Facts:
BG μ A; AT μ AW; C μ Z
I μ Q; V μ AY; AY μ AX
Z μ E; Q μ O; AJ μ P
T μ BF; H μ AM; AC μ B
AE μ AA; AO μ AD; J μ M
AX μ F; AU μ J; BE μ AF
AA μ AS; L μ V; BC μ BA
AP μ R; A μ AH; AD μ AP
W μ BE; AG μ AC; AV μ BD
N μ AL; BH μ W; S μ AB
BF μ S; X μ AI; BA μ BH
AB μ BB; K μ AO; R μ G
AI μ D; BB μ BC; AW μ U
D μ AN; E μ L; AL μ BG
BD μ T; AZ μ AJ; AF μ H
AS μ X; AM μ C; U μ AR
M μ Y; BG λ 307; AT λ 374
C λ 307; P λ 374; I λ 307
V λ 374; AY λ 374; Z λ 307
Q λ 307; AJ λ 374; T λ 374
AK λ 374; H λ 307; AC λ 307
Y λ 374; AE λ 307; AO λ 374
J λ 374; AX λ 374; AU λ 374
F λ 374; G λ 307; BE λ 307
AA λ 374; AR λ 307; O λ 374
L λ 374; BC λ 307; AP λ 307
A λ 307; AD λ 374; W λ 374
AQ λ 374; AG λ 374; AV λ 374
N λ 374; BH λ 307; S λ 307
BF λ 374; X λ 374; BA λ 374
AH λ 307; AB λ 374; B λ 374
K λ 307; R λ 307; AI λ 307
BB λ 374; AW λ 374; D λ 374
E λ 374; AL λ 374; AN λ 374
BD λ 307; AZ λ 374; AF λ 374
AS λ 374; AM λ 307; U λ 307
M λ 374

Known rows:
BG: [-10.0   9.3  10.3  12.1 -19.9   2.4  -1.9  44.1 -37.0 -20.8   6.5  11.5
 -16.1 -27.4  45.1  -1.1  -1.9  14.2]
AE: [ -6.7  -0.2  28.0  17.0  -3.8 -13.8  14.2  19.2 -31.2  -4.3  52.4 -29.5
  -0.7   5.5  39.9 -13.3   1.7   2.8]
X: [ 21.8  -8.0   7.2   7.5  -4.7  -3.2  -7.2 -26.9   0.1 -19.6  35.1 -25.1
   7.4 -17.1   7.9  13.8  11.5   5.8]
N: [ 17.0  21.8   8.7   7.0 -36.8  -6.9   5.6   4.3 -18.0 -26.1  -7.2  -2.6
  -3.0 -34.7   6.7  32.2  15.8   9.5]
AD: [  7.3 -17.2   5.4   5.2   3.3  -6.9   7.3 -25.4 -23.1 -22.2  14.6   5.8
   3.4  -5.7 -19.6  22.3  10.6  17.9]
U: [-23.3 -17.1  -2.4  53.5 -14.6  19.9  16.8  25.6 -18.5   3.2  17.5   6.4
   3.9 -15.0  28.6 -13.8  -7.7  26.8]
AA: [  9.0   3.9  12.3   7.7 -11.3  -6.0  -4.7 -29.4  -7.6 -12.4  40.9 -34.9
   5.6 -11.0   5.3  15.8  13.9   0.5]
V: [  7.1 -16.1  -8.6 -19.7 -13.1   8.1   8.2 -11.0  -7.8   1.9  -6.3 -14.7
   1.6 -19.1  -1.2  14.2  21.0   2.4]
AC: [-11.7  -8.5  37.6  10.3  -5.0   5.6  -3.7  24.3 -42.7 -40.0  -5.7  -6.4
 -28.9  -3.7  12.2 -36.6 -18.0  32.4]
BC: [-14.5 -13.7  20.7   4.7  -3.6   1.6  -0.2  27.4 -36.6  -3.9  24.9  24.4
  11.9 -20.0  23.5 -27.0  -8.9 -11.4]
T: [ 19.1  11.0  -5.9   2.2  -9.3   2.4  -0.4 -29.1  -4.1  -6.4   9.7  15.7
  -3.1  -8.8  -6.6   9.1  -8.6 -17.4]
BA: [  1.7  -4.8  15.7  -1.0 -13.4   1.6  -7.2 -16.2 -18.5 -12.9   9.9  13.9
  22.9 -31.8 -11.3   7.1   7.8 -15.2]
AM: [-21.9 -15.8  19.2   3.1  10.0   5.2  11.2  15.6 -29.7  -6.2   1.1   8.2
   6.0 -10.5  50.0 -18.7   5.7  -1.5]
Z: [-16.0 -18.0  11.2  -2.3   8.6   6.4  14.3  19.1 -29.3  -1.8  -1.9   1.1
  -0.3  -6.9  47.4 -17.0   6.8   0.8]
AF: [ -2.9  -4.7  15.8  -0.7  -4.4   4.2  -2.1 -27.3 -13.9 -15.7  -8.2   3.6
  21.1 -25.2   6.1  11.5  18.5 -10.2]
J: [ 18.7 -13.4  15.0   6.0 -34.1  20.5  -9.6 -35.4 -22.2  -3.7 -10.4 -26.7
  20.8 -10.0   7.4   0.1 -20.1   1.2]
BF: [ 15.9   6.3  -1.1   0.5  -9.1   1.2   0.2 -25.8  -6.6  -7.2   9.5  14.0
   1.3 -12.8 -10.7   8.4  -6.0 -18.0]
AS: [ 15.0  -1.6   9.6   8.5  -7.5  -6.2  -5.4 -27.0  -4.1 -15.4  37.5 -30.5
   5.3 -14.5   6.4  16.7  13.3   3.3]
C: [-19.4 -16.0  14.0   2.5  10.4   7.9  12.6  17.2 -29.2  -4.4  -3.4   4.7
   3.7  -7.7  47.8 -17.2   6.4  -0.9]
AR: [-32.6 -22.6  -9.4  51.2 -10.0  28.5   4.2  20.9 -15.3   1.9  23.0  10.1
   0.2 -18.9  30.0 -12.8  -8.9  28.0]
B: [  0.6  -1.8  24.7   1.4 -14.3  11.8 -23.3 -24.8 -21.0 -48.7 -15.3 -16.3
 -24.9 -19.4 -21.2  -4.2  -3.9  29.3]

Rows, some named above:
[ -0.6 -13.7 -16.3   7.7  -8.4  11.2   3.7  29.2 -72.8 -15.9  23.1  12.6
  23.7  11.6  53.2  17.3 -21.9   2.5] | Q
[-29.4 -29.2   3.7  11.4  21.1   4.8  -1.4   8.0 -43.9 -16.0  31.0  19.5
 -12.0   1.4  19.9  -9.0  -8.4  19.9] | G
[-11.7  -9.6  38.4   9.3  -5.3   6.3  -3.7  25.1 -41.9 -39.4  -5.6  -5.8
 -29.6  -3.4  13.8 -37.2 -16.6  31.4] | AC
[  1.6 -24.4 -21.2 -29.2 -16.1  18.3  -3.0  -6.4  -7.0   7.4   1.7 -14.6
  -6.1 -24.6  -8.3   9.5  18.7   5.7] | F
[  5.3 -10.0  -7.4  12.2 -12.4   4.3  14.4  36.8 -74.6 -13.9  20.5  10.2
  27.4  13.1  50.3  17.5 -17.3   2.2] | I
[  8.3 -17.6   7.5   3.9 -30.0  28.2 -22.6 -42.1 -18.7  -6.7  -7.4 -23.7
  15.5 -14.5  10.2  -2.4 -22.2   0.7] | Y
[ 20.6  17.6 -19.1  10.9   2.5  24.6   3.9  10.7  -5.8 -50.2  -2.1 -27.5
  28.1   1.6 -18.0  -6.2  21.9 -19.8] | AZ
[  2.4  -6.7  15.9  -0.9 -13.4   3.0  -7.1 -17.0 -16.9 -12.8  11.4  12.1
  24.3 -32.4 -11.0   6.1   8.8 -12.6] | BA
[  1.9 -25.4 -21.1 -28.6 -15.4  17.2  -5.5  -6.8  -6.9   6.2   2.4 -14.6
  -5.0 -24.1  -8.7   9.2  15.5   7.5] | F
[ 20.7  17.4 -19.4  10.3   2.9  24.9   3.2   9.9  -5.4 -51.0  -2.2 -26.6
  28.8   1.0 -16.1  -6.5  23.6 -19.8] | AZ
[-20.3 -15.6  25.6   7.0   1.0   2.7   1.4  25.9 -39.6  -6.3  21.8  21.3
  16.8 -20.8  30.8 -24.4  -2.8  -7.0] | BH
[  9.4  19.2   2.1   5.5 -33.6   0.5  -6.7   0.4 -18.4 -29.5  -5.9   1.0
  -7.6 -38.1   8.3  30.6  14.2   9.9] | AL
[  4.5   9.9 -33.1   5.6   9.0  38.9 -18.7   0.3   0.4 -53.6   2.2 -22.0
  22.3  -7.1 -13.3  -8.1  19.9 -19.0] | P
[ 19.4  10.6  -4.8   2.4  -9.6   1.5  -0.5 -29.2  -4.6  -6.7   6.8  14.0
  -3.0  -8.3  -8.4  10.8  -9.5 -17.4] | T
[  5.0  -4.7  -3.2  48.4 -31.7  10.5  20.5 -12.2   1.3  -0.5   3.0  -5.7
  16.3 -21.6 -13.3  20.7   9.4  21.8] | AT
[-17.4 -18.4  12.5  -2.0   6.5   8.3  15.1  19.5 -28.9  -0.9  -2.1   2.3
  -2.5  -6.6  47.5 -17.8   7.1   2.2] | Z
[ 15.3   7.3  35.7   6.4 -20.5  -3.3   0.2 -13.8 -26.7 -46.3 -21.0 -20.2
 -16.4  -9.5 -26.7  -2.1  -0.1  26.3] | AG
[  9.8 -24.2  15.6  13.4  10.0  -3.2  -0.9  18.6 -14.2 -15.7  44.5  -7.9
   1.3 -12.9  47.2 -19.5  -4.0  13.1] | AI
[ 34.0 -24.9  -3.0   3.4   7.2   4.5 -22.0 -28.5  11.9 -28.7  29.5  -9.6
  10.4 -30.6  15.2  11.0   8.4  12.4] | AN
[-22.2 -14.9  22.9   6.0   9.4   4.5   8.5  15.5 -32.2  -7.5   2.1  12.1
   9.8 -11.0  47.0 -18.8   6.0  -4.4] | H
[ 10.4  -8.2 -29.7  -1.0 -16.2  17.9 -14.8 -19.4 -50.1 -25.1  13.8   4.1
  28.0  -4.6  16.6  48.5  -5.6  -2.4] | O
[ 15.8   6.0  36.2   4.8 -21.5  -0.2  -0.3 -15.4 -25.0 -46.1 -21.2 -21.7
 -18.7 -11.8 -24.9  -4.7  -2.0  27.5] | AG
[-19.2 -17.4  11.1  -2.6   7.3   6.3  13.8  18.3 -27.3  -1.7  -3.3   2.5
  -0.3  -6.4  47.4 -18.9   7.8   0.5] | Z
[ 12.3  -7.4 -29.4  -1.0 -16.1  18.3 -17.1 -18.5 -49.5 -23.8  14.6   3.6
  27.9  -3.5  17.9  50.1  -4.7  -2.1] | O
[ 19.4   8.9  -3.8   2.9 -10.4   2.6   0.6 -29.6  -4.2  -6.8   8.3  14.6
  -2.0  -8.6  -8.0   9.7  -7.7 -17.3] | T
[ -6.6   1.2  27.9  17.0  -4.3 -14.1  14.7  19.6 -31.1  -3.5  52.8 -29.3
   0.4   5.6  39.4 -14.0   1.5   2.2] | AE
[ 10.1   0.2   7.0  -0.3 -14.2   0.4  -5.8 -20.6 -13.7  -9.0  13.6  14.0
  13.1 -23.3 -14.6   6.2  -0.1 -16.7] | AB
[ 27.5  -8.3  20.8   8.4 -39.5  13.1   0.9 -30.2 -24.3  -2.0 -12.1 -28.7
  25.3  -6.3   5.4  -0.7 -17.3   2.1] | AU
[ 29.8  16.6  -0.3   4.5 -11.1  -4.9  14.5 -26.5  -3.6  -3.7   1.8  10.5
  -4.0   1.0  -5.3  11.4  -8.8 -19.7] | AV
[ -2.0 -27.5  19.6  15.0  12.4 -14.9  30.2  24.9 -45.5 -12.3  23.1  16.1
   1.1   7.9  13.0  -8.8  -2.9  21.5] | K
[  7.4  -0.1   9.9  -0.4 -16.6   1.6  -7.2 -17.9 -13.5 -10.1  13.0  14.3
  16.6 -25.6 -15.1   5.7   0.6 -15.8] | BB
[-23.2 -15.5  25.3   6.6   4.7   4.1   4.1  18.7 -36.9  -8.4   8.9  17.3
  16.0 -18.5  38.0 -22.4   2.4  -8.1] | BE
[  1.6   2.1   2.8   9.5   4.3   0.8  10.8  13.1 -22.8   1.0  19.1  25.9
 -13.8   6.7  32.9 -19.9 -25.1 -12.3] | BD
[ 13.1  14.7 -24.7   9.7   6.5  32.9  -6.1   4.9  -1.7 -51.3  -0.1 -22.7
  24.0  -1.4 -15.4  -6.5  22.4 -19.7] | AJ
[ -6.8  -5.6  11.7   6.4  -1.6   2.0   4.9  21.9 -30.0   0.1  25.3  27.5
  -3.6  -8.2  25.6 -23.7 -20.7 -11.4] | S
[-19.9 -17.1  13.4   0.2   9.2   6.7  11.4  17.5 -27.8  -3.0  -3.1   5.6
   4.2  -7.7  48.5 -20.1   7.2  -1.2] | C
[-22.1   6.3   1.6   9.6 -15.2  10.9 -12.6  37.0 -34.8 -21.8  11.7  14.3
 -21.0 -32.6  49.9  -1.7  -3.8  11.9] | AH
[ -0.6  -5.8  18.4   0.2  -9.2   2.9  -4.8 -22.8 -16.6 -15.0   2.5   8.3
  25.9 -32.9  -3.6   9.9  14.7 -12.2] | W
[ -4.3  -7.2 -11.7  47.0 -26.5  20.0   9.8 -18.8   3.0  -2.0   6.1  -5.0
  11.9 -24.1 -11.1  19.7   8.3  22.8] | AW
[  9.6 -15.5   8.6   3.2 -30.6  28.2 -22.2 -40.3 -20.0  -5.8  -6.2 -23.6
  17.5 -15.3  11.7  -2.6 -21.9   1.8] | Y

